Moves between objects:
q189: φ>q20, ψ>q326, η>q190, π>q743, σ>q553
q816: φ>q774, ψ>q882, η>q618, π>q485, σ>q231
q717: φ>q9, ψ>none, η>q848, π>q373, σ>q575
q20: φ>q869, ψ>q688, η>q235, π>q841, σ>q45
q871: φ>q789, ψ>q599, η>q643, π>q98, σ>q203
q387: φ>q848, ψ>none, η>q378, π>q599, σ>q936
q302: φ>q491, ψ>q452, η>q177, π>q231, σ>q415
q597: φ>q643, ψ>q439, η>q443, π>q6, σ>q373
q444: φ>q474, ψ>q54, η>q986, π>none, σ>q584
q378: φ>q77, ψ>none, η>q575, π>q259, σ>q387
q177: φ>q550, ψ>q450, η>q784, π>q816, σ>q302
q603: φ>q152, ψ>q553, η>q15, π>q960, σ>q235
q15: φ>q50, ψ>q189, η>q869, π>q283, σ>q603
q248: φ>q378, ψ>none, η>q600, π>q439, σ>none
q450: φ>q755, ψ>q644, η>q696, π>q882, σ>q452
q16: φ>q570, ψ>q930, η>q647, π>q504, σ>q741
q776: φ>q450, ψ>q647, η>q504, π>q415, σ>q475
q647: φ>q644, ψ>q670, η>q213, π>q379, σ>q16
q999: φ>q995, ψ>q761, η>q774, π>q842, σ>q713
q599: φ>q597, ψ>q575, η>q259, π>q92, σ>q200
q373: φ>q871, ψ>q77, η>q597, π>q351, σ>q133
q133: φ>q203, ψ>q848, η>q373, π>q789, σ>q259
q869: φ>q596, ψ>q190, η>q743, π>q521, σ>q15
q789: φ>q989, ψ>q597, η>q351, π>q530, σ>q912
q351: φ>q98, ψ>q443, η>q6, π>q688, σ>q789
q688: φ>q190, ψ>q840, η>q555, π>q603, σ>q530
q50: φ>q960, ψ>q20, η>q596, π>q560, σ>q152
q183: φ>q444, ψ>q971, η>q894, π>q464, σ>q842
q596: φ>q283, ψ>q235, η>q841, π>q700, σ>q50
q912: φ>q840, ψ>q373, η>q789, π>q606, σ>q92
q379: φ>q79, ψ>q925, η>q452, π>q177, σ>q504
q600: φ>q575, ψ>none, η>q936, π>q9, σ>q248
q842: φ>q584, ψ>q666, η>q183, π>q474, σ>q657
q631: φ>q379, ψ>q741, η>q475, π>q193, σ>q644
q6: φ>q326, ψ>q203, η>q840, π>q555, σ>q351
q755: φ>q784, ψ>q504, η>q415, π>q691, σ>q193
q934: φ>none, ψ>q584, η>none, π>none, σ>q464
q936: φ>q717, ψ>none, η>q387, π>q200, σ>q600
q618: φ>q666, ψ>q491, η>q713, π>q54, σ>q816
q464: φ>none, ψ>q519, η>q934, π>none, σ>q474
q960: φ>q277, ψ>q869, η>q283, π>q198, σ>q1
q235: φ>q743, ψ>q555, η>q603, π>q1, σ>q20
q848: φ>q200, ψ>q248, η>q77, π>q597, σ>q717
q231: φ>q999, ψ>q784, η>q816, π>q446, σ>q471
q947: φ>q647, ψ>q794, η>q978, π>q631, σ>q790
q54: φ>q894, ψ>q999, η>q657, π>q805, σ>q485
q96: φ>q564, ψ>q50, η>q277, π>q281, σ>q521
q190: φ>q235, ψ>q926, η>q278, π>q152, σ>q189
q474: φ>none, ψ>q894, η>q464, π>none, σ>q634
q213: φ>q631, ψ>q196, η>q925, π>q452, σ>q647
q971: φ>q54, ψ>q231, η>q995, π>q519, σ>q666
q519: φ>q805, ψ>q446, η>q584, π>none, σ>q894
q555: φ>q278, ψ>q989, η>q553, π>q15, σ>q688
q643: φ>q351, ψ>q259, η>q92, π>q326, σ>q871
q550: φ>q231, ψ>q755, η>q761, π>q774, σ>q491
q560: φ>q198, ψ>q841, η>q700, π>q670, σ>q277
q575: φ>q439, ψ>none, η>q717, π>q133, σ>q378
q77: φ>q599, ψ>q600, η>q439, π>q443, σ>q848
q521: φ>q700, ψ>q152, η>q96, π>q756, σ>q283
q805: φ>q934, ψ>q842, η>q634, π>none, σ>q986
q925: φ>q475, ψ>q790, η>q570, π>q450, σ>q213
q475: φ>q452, ψ>q16, η>q776, π>q755, σ>q631
q564: φ>q756, ψ>q960, η>q795, π>q790, σ>q700
q926: φ>q555, ψ>q789, η>q606, π>q45, σ>q326
q986: φ>q464, ψ>q657, η>q805, π>none, σ>q444
q570: φ>q776, ψ>q947, η>q644, π>q696, σ>q925
q795: φ>q281, ψ>q283, η>q198, π>q947, σ>q564
q670: φ>q978, ψ>q564, η>q196, π>q925, σ>q930
q794: φ>q670, ψ>q96, η>q756, π>q741, σ>q198
q840: φ>q926, ψ>q871, η>q989, π>q553, σ>q6
q584: φ>q634, ψ>q485, η>q444, π>none, σ>q519
q193: φ>q177, ψ>q776, η>q755, π>q761, σ>q79
q995: φ>q657, ψ>q816, η>q446, π>q584, σ>q971
q790: φ>q16, ψ>q198, η>q947, π>q644, σ>q196
q882: φ>q691, ψ>q79, η>q491, π>q713, σ>q784
q491: φ>q471, ψ>q193, η>q550, π>q999, σ>q882
q606: φ>q553, ψ>q351, η>q530, π>q20, σ>q926
q841: φ>q521, ψ>q603, η>q1, π>q564, σ>q596
q530: φ>q189, ψ>q6, η>q688, π>q235, σ>q606
q446: φ>q842, ψ>q618, η>q485, π>q444, σ>q995
q774: φ>q446, ψ>q691, η>q666, π>q183, σ>q999
q741: φ>q925, ψ>q281, η>q16, π>q776, σ>q978
q634: φ>none, ψ>q183, η>q474, π>none, σ>q805
q9: φ>q133, ψ>q387, η>q200, π>q871, σ>q439
q930: φ>q947, ψ>q700, η>q670, π>q213, σ>q281
q281: φ>q790, ψ>q560, η>q930, π>q647, σ>q756
q666: φ>q485, ψ>q471, η>q971, π>q894, σ>q774
q485: φ>q183, ψ>q713, η>q54, π>q986, σ>q446
q200: φ>q373, ψ>q378, η>q599, π>q643, σ>q9
q471: φ>q713, ψ>q177, η>q231, π>q995, σ>q691
q978: φ>q213, ψ>q756, η>q741, π>q475, σ>q947
q283: φ>q560, ψ>q743, η>q521, π>q794, σ>q960
q277: φ>q795, ψ>q596, η>q560, π>q930, σ>q96
q443: φ>q92, ψ>q9, η>q203, π>q840, σ>q597
q259: φ>q443, ψ>q717, η>q133, π>q912, σ>q599
q989: φ>q606, ψ>q643, η>q98, π>q189, σ>q840
q696: φ>q415, ψ>q631, η>q79, π>q491, σ>q450
q203: φ>q912, ψ>q200, η>q871, π>q989, σ>q443
q784: φ>q761, ψ>q696, η>q882, π>q618, σ>q177
q196: φ>q741, ψ>q795, η>q790, π>q570, σ>q670
q278: φ>q603, ψ>q606, η>q45, π>q50, σ>q190
q79: φ>q302, ψ>q475, η>q193, π>q550, σ>q696
q756: φ>q196, ψ>q277, η>q281, π>q16, σ>q794
q553: φ>q45, ψ>q98, η>q189, π>q869, σ>q555
q657: φ>q519, ψ>q774, η>q842, π>q634, σ>q54
q198: φ>q930, ψ>q521, η>q794, π>q978, σ>q795
q894: φ>q986, ψ>q995, η>q519, π>q934, σ>q183
q98: φ>q530, ψ>q92, η>q326, π>q190, σ>q989
q152: φ>q1, ψ>q45, η>q50, π>q277, σ>q743
q452: φ>q193, ψ>q570, η>q450, π>q784, σ>q379
q415: φ>q882, ψ>q379, η>q302, π>q471, σ>q755
q644: φ>q504, ψ>q978, η>q631, π>q79, σ>q570
q761: φ>q816, ψ>q415, η>q691, π>q666, σ>q550
q1: φ>q96, ψ>q15, η>q960, π>q795, σ>q841
q691: φ>q618, ψ>q302, η>q471, π>q971, σ>q761
q504: φ>q696, ψ>q213, η>q379, π>q302, σ>q776
q92: φ>q6, ψ>q133, η>q912, π>q926, σ>q643
q439: φ>q259, ψ>q936, η>q9, π>q203, σ>q77
q713: φ>q971, ψ>q550, η>q999, π>q657, σ>q618
q700: φ>q794, ψ>q1, η>q564, π>q196, σ>q560
q743: φ>q841, ψ>q278, η>q152, π>q96, σ>q869
q326: φ>q688, ψ>q912, η>q926, π>q278, σ>q98
q45: φ>q15, ψ>q530, η>q20, π>q596, σ>q278

In the rows, zero is written as 55.

The rows follow the links: the fewer symbols apart two objects are, the more alike their rows tend to be.

Each row, then its object:
37,54,67,44,27,68,18,61,17,40,30,83,41,89,66,46,61,54,26,33,78,18,67,30,63,59,38,41,87,20,47,63,27,74,58,53,68,37,50,74,44 | q326
50,71,21,44,36,85,30,28,8,38,54,61,64,54,84,87,64,45,65,28,65,74,66,60,86,67,34,85,57,39,54,67,41,62,36,61,71,34,49,36,12 | q600
68,52,40,61,76,47,84,39,83,73,72,28,80,21,49,65,50,53,91,77,30,94,42,82,54,42,60,69,25,89,72,42,82,29,41,61,48,76,56,26,51 | q302
36,53,59,40,22,75,14,49,6,41,29,82,51,82,72,55,62,52,36,33,75,28,66,35,70,54,29,47,83,22,54,61,28,69,46,57,73,37,48,62,29 | q789
77,69,30,68,86,47,91,52,88,60,89,25,59,22,49,74,52,55,81,65,39,98,50,80,53,68,78,84,22,84,52,59,79,45,60,54,41,62,61,40,68 | q776
42,63,34,40,27,84,21,30,3,40,41,71,65,64,80,77,63,47,59,29,68,57,66,51,83,56,25,69,67,33,60,62,36,62,34,61,75,37,46,39,11 | q9
51,27,79,53,57,41,66,47,77,84,41,49,86,44,40,34,46,57,76,91,32,54,35,62,43,10,40,28,50,78,88,25,74,24,35,63,58,89,50,37,51 | q446
51,30,72,53,59,42,68,43,77,82,44,45,89,40,42,38,46,56,81,89,31,61,37,65,46,13,42,34,45,81,88,26,76,22,34,63,58,88,52,31,48 | q666
79,72,31,70,88,46,92,57,90,56,91,27,49,25,49,74,53,55,73,60,43,94,54,78,51,77,85,84,24,80,42,65,76,52,66,53,38,56,63,49,76 | q570
36,54,58,40,22,77,14,46,5,40,30,81,54,82,73,57,62,51,38,32,74,31,65,36,72,54,28,47,82,23,56,61,28,69,45,57,73,37,48,59,27 | q912
78,77,36,72,87,44,88,70,89,49,92,34,34,36,48,69,55,57,57,52,52,80,58,69,47,90,93,83,32,70,30,72,68,66,79,47,35,47,65,64,87 | q947
69,75,53,69,75,45,72,85,76,40,78,51,17,60,48,56,57,60,31,41,68,50,64,50,44,95,91,67,53,49,20,78,51,80,91,43,37,36,65,87,95 | q560
78,70,30,69,88,45,92,54,89,58,90,25,54,24,49,74,53,55,77,63,40,96,51,79,52,73,82,84,22,83,47,62,76,49,62,53,40,58,62,44,71 | q631
61,69,64,65,61,48,56,86,63,38,65,63,14,73,50,48,58,61,20,38,75,34,67,39,43,91,82,55,67,36,21,76,41,85,89,43,42,34,63,93,90 | q841
52,32,70,52,60,42,69,41,77,82,45,44,89,40,42,41,46,56,82,90,31,65,37,67,47,14,43,36,43,82,88,27,76,21,34,63,58,88,52,30,46 | q774
40,55,71,48,29,65,22,66,22,39,33,83,35,88,63,44,61,56,22,33,80,16,67,29,59,64,45,40,88,21,42,65,27,78,65,50,64,36,52,80,53 | q530
47,23,94,54,55,35,63,61,82,81,34,56,74,57,34,20,45,61,60,90,39,35,38,51,34,14,47,15,60,72,81,26,68,32,48,58,54,87,53,53,66 | q986
56,36,60,54,64,45,73,40,77,81,52,40,89,33,46,49,46,55,87,87,29,74,38,71,50,18,44,46,37,85,86,30,78,22,33,64,56,87,52,27,46 | q816
37,56,51,38,21,79,15,40,3,41,31,79,58,78,75,61,63,49,44,32,73,37,65,39,75,53,25,52,79,25,58,60,30,65,41,59,75,38,47,54,21 | q871
48,25,96,56,58,32,65,68,86,80,36,57,67,59,32,18,44,62,54,89,41,31,38,49,31,17,51,14,62,69,76,29,67,35,53,57,51,86,54,58,73 | q464
39,58,44,39,23,82,15,35,1,41,34,76,63,72,78,69,63,48,51,30,70,45,65,44,80,54,24,60,73,29,60,60,32,63,37,60,77,38,46,47,14 | q373
37,53,65,42,24,71,17,57,12,40,30,84,45,87,68,49,62,53,30,32,78,21,66,30,65,59,36,42,85,21,50,63,26,73,54,54,69,37,49,70,38 | q989
54,33,66,54,62,44,71,40,77,81,49,42,89,36,44,45,47,55,85,89,30,68,38,69,48,16,43,40,40,85,88,27,79,21,33,64,57,87,51,27,45 | q713
79,75,32,71,88,46,91,63,90,53,92,28,42,30,48,73,53,57,67,56,47,89,55,74,50,84,89,85,27,76,38,68,73,58,72,50,36,52,65,56,81 | q647
48,24,92,54,54,36,63,59,81,81,35,55,77,55,36,22,45,59,62,91,37,37,36,53,36,12,45,17,58,71,83,26,69,29,45,59,55,88,52,49,62 | q584
56,67,67,62,56,50,50,85,56,37,58,68,16,77,52,45,59,60,18,37,76,27,67,36,45,85,75,51,72,33,24,74,37,86,88,43,46,34,62,94,86 | q152
73,77,47,71,79,45,78,81,81,42,84,45,21,52,48,61,56,59,39,45,63,62,63,57,43,95,94,73,46,55,22,77,56,76,89,43,35,40,66,82,95 | q198
41,55,71,49,31,64,23,68,24,39,35,83,34,89,62,44,61,56,20,34,79,15,67,29,58,65,47,39,86,21,41,66,27,79,67,50,63,36,53,82,55 | q688
48,25,97,55,56,32,64,65,84,80,35,57,70,60,33,18,45,62,56,89,40,32,39,48,32,16,50,14,61,70,77,28,67,33,52,57,52,87,54,58,71 | q474
37,54,66,44,25,70,17,58,15,40,30,85,43,87,67,49,61,55,28,33,78,20,66,31,64,59,36,41,86,20,48,63,27,74,56,53,68,37,51,72,41 | q98
48,23,90,54,55,37,63,57,79,82,34,54,79,54,36,24,44,60,64,90,38,39,38,53,37,11,44,18,57,73,83,25,70,29,44,60,55,90,52,48,61 | q519
51,29,75,53,58,42,67,44,76,83,42,46,88,43,41,37,45,57,80,90,32,58,36,64,44,11,41,31,46,80,88,25,76,22,34,64,57,89,51,32,49 | q971
64,47,46,59,73,47,81,38,80,76,65,30,84,24,47,61,48,54,91,81,30,89,41,80,53,33,54,62,27,89,78,37,83,27,37,63,52,80,55,25,48 | q882
72,60,35,63,81,47,88,43,85,68,81,26,73,21,49,71,51,53,89,72,32,97,45,83,54,52,67,77,22,88,64,48,81,34,47,59,46,70,58,31,56 | q79

Each walk starts at a row. The symbols on each line, taken left to right, move it on to the next object.
Each answer is a row, close to the row of the object it stands for.
start 37,57,46,39,23,80,16,37,2,42,34,77,62,73,78,67,63,49,49,31,70,43,66,43,78,53,24,58,75,27,59,60,32,64,38,59,76,38,46,49,16
ψ σ ψ η π: 40,61,35,39,26,83,18,30,1,41,40,72,65,66,80,75,64,46,57,30,67,55,66,50,82,56,25,68,68,32,59,62,36,61,34,61,76,37,46,40,11
φ φ η ψ: 39,60,39,39,25,82,18,32,1,42,37,75,64,68,80,72,63,47,54,30,69,51,66,47,81,56,24,63,71,30,61,61,34,63,35,61,75,37,47,44,12
start 74,62,33,65,82,47,89,45,87,66,82,25,70,21,49,71,51,53,87,71,33,98,46,82,54,55,70,77,22,89,62,51,81,36,48,59,44,69,59,32,58
φ η η: 67,51,42,60,75,48,82,38,82,73,70,29,82,23,48,65,49,53,91,79,30,91,42,82,53,39,58,66,26,90,75,41,83,28,39,62,49,77,56,26,50
ψ σ σ ψ: 79,73,31,71,89,46,92,60,90,55,93,27,47,28,49,73,54,56,70,59,45,93,55,76,50,79,86,84,25,79,40,66,75,55,69,51,37,55,63,52,77
start 67,74,56,68,71,46,67,86,73,40,75,55,15,64,49,53,58,60,27,40,69,46,65,47,43,94,89,64,57,46,20,78,48,82,92,43,39,36,65,90,95
ψ π η η σ π: 77,78,38,72,86,45,87,73,88,47,90,36,30,40,49,68,56,58,52,50,56,77,60,66,46,92,94,82,35,66,27,74,65,69,82,47,34,45,65,69,89
η φ ψ: 76,77,40,73,84,44,84,76,87,45,89,39,26,44,48,66,56,59,47,48,57,72,60,63,46,93,94,79,39,63,26,75,62,71,85,46,34,43,66,73,92
start 51,73,18,45,37,85,30,27,8,39,56,61,63,54,82,89,65,45,65,27,65,75,67,60,85,69,35,86,54,40,54,69,41,62,38,61,71,33,50,36,14
η η π φ ψ: 44,64,30,40,29,85,22,29,2,40,44,68,66,62,82,79,64,45,61,29,67,62,66,53,84,59,27,72,64,35,59,64,38,62,34,60,76,36,47,38,10
η φ σ: 41,60,38,39,26,83,18,31,0,41,39,73,65,67,79,74,63,47,55,30,68,53,66,49,81,55,24,65,69,31,61,61,35,61,34,60,77,37,46,42,13
start 78,76,34,72,87,45,90,66,89,51,92,31,38,33,48,71,55,57,62,54,50,86,56,72,48,87,91,85,29,74,34,71,70,62,76,49,35,51,66,60,83
σ π φ φ φ η: 66,48,43,59,73,47,82,38,81,74,69,30,83,23,48,63,48,53,92,80,30,91,41,80,53,35,56,64,27,90,76,40,82,26,39,62,52,79,54,25,49
π φ σ σ: 53,32,68,53,61,44,70,41,76,82,46,43,89,37,43,43,46,55,83,90,31,66,37,68,47,15,42,38,42,83,87,28,78,22,33,64,57,88,51,30,46
start 59,41,54,56,67,47,77,37,79,78,58,36,89,29,46,54,48,54,90,84,28,80,39,76,51,24,48,52,33,87,83,33,81,23,34,64,55,84,53,24,46
ψ π σ: 59,39,57,55,66,46,75,39,78,80,56,36,89,30,46,52,47,54,90,86,29,79,39,75,51,22,46,50,34,86,84,31,81,22,33,64,56,84,51,24,45
ψ π η η ψ: 62,44,50,57,70,46,79,38,79,78,63,34,87,26,48,58,47,54,91,83,30,84,39,78,52,28,51,57,30,88,81,35,82,24,35,64,54,82,54,23,46
start 76,78,42,72,83,45,82,77,85,45,89,41,25,46,47,65,57,59,45,47,59,69,61,62,46,94,94,78,40,61,25,76,61,74,85,44,34,42,66,76,93
φ π σ ψ σ: 78,77,36,72,87,45,88,71,88,47,91,34,32,38,48,69,55,58,55,51,54,79,59,69,47,90,93,82,34,68,29,73,66,67,81,47,34,47,66,67,88
σ φ σ: 79,77,34,72,88,44,89,68,88,50,92,32,35,34,49,70,55,57,59,54,50,83,57,71,49,88,91,83,30,72,31,71,69,64,78,47,35,49,65,63,85
